Below are the code and all the weights of a small trained network. Each question names an input and a target symbol and asks about switching units off, where a switched-off unit gives its printed mean instead of its output.

import numpy as np


def w(rows, s, z=0):
    codes = np.array(rows[::2]) - 128.0
    scale = np.full(codes.shape[1], s)
    scale[-1] = z or s
    return codes * scale


def norm(h):
    return h / np.sqrt((h * h).mean(-1, keepdims=True) + 1e-5)


def f(y):
    return np.maximum(y, 0)


def softmax(a):
    e = np.exp(a - a.max(-1, keepdims=True))
    return e / e.sum(-1, keepdims=True)


def log_softmax(a):
    a = a - a.max(-1, keepdims=True)
    return a - np.log(np.exp(a).sum(-1, keepdims=True))


def net(x, mask):
    ids = ['αγηλμξπφ'.index(c) for c in x.split()]
    T = len(ids)
    res = E[ids] + P[:T]
    q, k, v = (norm(res) @ M[0].T for M in (Q, K, V))
    z = softmax(np.where(np.tri(T) > 0, q @ k.T / 2**0.5, -1e9)) @ v
    res = res + np.where(mask[0], z, O[0][:, -1]) @ O[0][:, :-1]
    y = f(norm(res) @ A[0][:, :-1].T + A[0][:, -1])
    res = res + np.where(mask[1:17], y, B[0][:, -1]) @ B[0][:, :-1]
    return log_softmax(norm(res)[-1] @ U[:, :-1].T + U[:, -1])


Q, K, V, O, A, B = {}, {}, {}, {}, {}, {}
E = w([
[115,135,157],'α',
[124,108,164],'γ',
[78,135,63],'η',
[219,131,151],'λ',
[120,119,162],'μ',
[113,141,157],'ξ',
[251,202,81],'π',
[114,134,155],'φ',
],0.018)
P = w([
[6,176,105],'0',
[175,96,116],'1',
[62,193,174],'2',
[146,73,79],'3',
[94,168,189],'4',
[152,72,84],'5',
[110,150,204],'6',
[164,65,93],'7',
[117,140,214],'8',
[173,60,93],'9',
[121,130,225],'10',
[160,53,107],'11',
],0.018)
Q[0] = w([
[9,221,126],'head 1',
[48,84,155],'head 1',
],0.012)
K[0] = w([
[44,60,3],'head 1',
[28,95,253],'head 1',
],0.0065)
V[0] = w([
[255,191,71],'head 1',
[101,12,214],'head 1',
],0.0088)
O[0] = w([
[127,114,224,2],'head 1',
[2,165,27,207],'head 1',
],0.0079,0.0034)
A[0] = w([
[117,144,158,138],'neuron 1',
[64,114,141,105],'neuron 2',
[181,164,165,245],'neuron 3',
[172,32,104,189],'neuron 4',
[140,174,169,28],'neuron 5',
[92,151,56,79],'neuron 6',
[83,85,147,2],'neuron 7',
[210,154,56,245],'neuron 8',
[200,201,125,217],'neuron 9',
[144,77,73,68],'neuron 10',
[182,148,154,17],'neuron 11',
[205,158,81,117],'neuron 12',
[75,108,134,139],'neuron 13',
[172,119,45,77],'neuron 14',
[94,139,92,67],'neuron 15',
[181,90,7,48],'neuron 16',
],0.014,0.0046)
B[0] = w([
[153,106,139,171],'neuron 1',
[159,109,136,195],'neuron 2',
[64,195,124,198],'neuron 3',
[72,116,35,254],'neuron 4',
[118,165,125,152],'neuron 5',
[148,131,175,196],'neuron 6',
[120,99,87,138],'neuron 7',
[137,10,102,215],'neuron 8',
[96,109,132,174],'neuron 9',
[176,130,136,198],'neuron 10',
[158,136,137,143],'neuron 11',
[124,67,62,159],'neuron 12',
[174,107,105,200],'neuron 13',
[176,70,184,190],'neuron 14',
[124,136,157,163],'neuron 15',
[209,78,142,236],'neuron 16',
],0.014,0.0073)
U = w([
[141,117,177,109],'α',
[6,148,123,181],'γ',
[150,141,102,37],'η',
[146,138,95,67],'λ',
[106,149,63,44],'μ',
[141,79,162,74],'ξ',
[149,156,154,254],'π',
[159,141,101,56],'φ',
],0.018,0.0073)

Each question gives the input, a string of symbols that net reads in full, and the target symbol t.
The units are the heads (2 rows each of Q, K, V and O) and the neurons (one row each of A and B). Each row of codes is followed by its name. A weight is (code - 128) times the scale printed after its matrix; where a second scale follows, it is the last column's (O, A, B and U).
mask holds one flag per unit, heads first, then neurons. A switched-off unit (its flag False) gives its mean, the last column of its rows in O or B, instead of its output. The means were averaged over made-up inputs and are rounded, as every weight is.
A unit's drop is (log p(t) with every unit on - log p(t) with that unit switched off) / (log p(t) with every unit on - log p(t) with every unit switched off).
The circuit of an input: a set's keep is (log p(t) with only the set's units on - log p(t) with every unit switched off) / (log p(t) with every unit on - log p(t) with every unit switched off). Starting from the 12 units with the biggest drops (on a tie, the unit counted first), units are removed one at a time, each time the one whose removal leaves the highest keep (on an exact tie, the one counted first), for as long as the keep stays at least 0.8.
circuit, biggest first: the units of the circuit, biggest drop first
unit that matters most: the unit with the biggest drop
k most important neurons: the k neurons with the biggest drops, biggest first
drop of u: that unit's drop, to one decimal
input μ μ μ η φ, target γ: circuit, biggest first => [neuron 16]
input γ φ γ, target π: circuit, biggest first => [neuron 4; neuron 8]
input α φ γ ξ λ γ α η φ η η, target α: circuit, biggest first => [neuron 4; neuron 8]
input μ ξ ξ μ φ γ π, target γ: 2 most important neurons => [neuron 3; neuron 16]
input λ φ γ γ μ, target γ: 3 most important neurons => [neuron 16; neuron 14; neuron 10]
input γ η η, target π: circuit, biggest first => [neuron 4; neuron 8; neuron 6; neuron 2]
input γ γ φ γ λ μ λ μ α, target γ: 3 most important neurons => [neuron 16; neuron 14; neuron 10]
input φ γ γ μ γ μ φ μ ξ, target γ: 4 most important neurons => [neuron 16; neuron 14; neuron 10; neuron 6]
input γ η γ γ γ π γ ξ α η η, target α: 3 most important neurons => [neuron 4; neuron 3; neuron 6]
input λ γ η γ η, target π: 2 most important neurons => [neuron 4; neuron 6]
input ξ λ η π γ, target γ: 2 most important neurons => [neuron 16; neuron 3]
input α μ γ γ μ, target π: 3 most important neurons => [neuron 4; neuron 8; neuron 2]
input γ μ μ φ ξ α φ γ η, target γ: 2 most important neurons => [neuron 16; neuron 14]
input η γ φ λ η η π γ, target γ: unit that matters most => head 1
input η η η φ μ, target γ: 2 most important neurons => [neuron 16; neuron 3]
input φ μ μ γ ξ, target γ: drop of neuron 10 => 0.3
input η μ ξ α φ λ ξ μ π, target γ: drop of neuron 12 => 0.1
input π λ γ φ λ μ η, target γ: drop of neuron 2 => 0.0
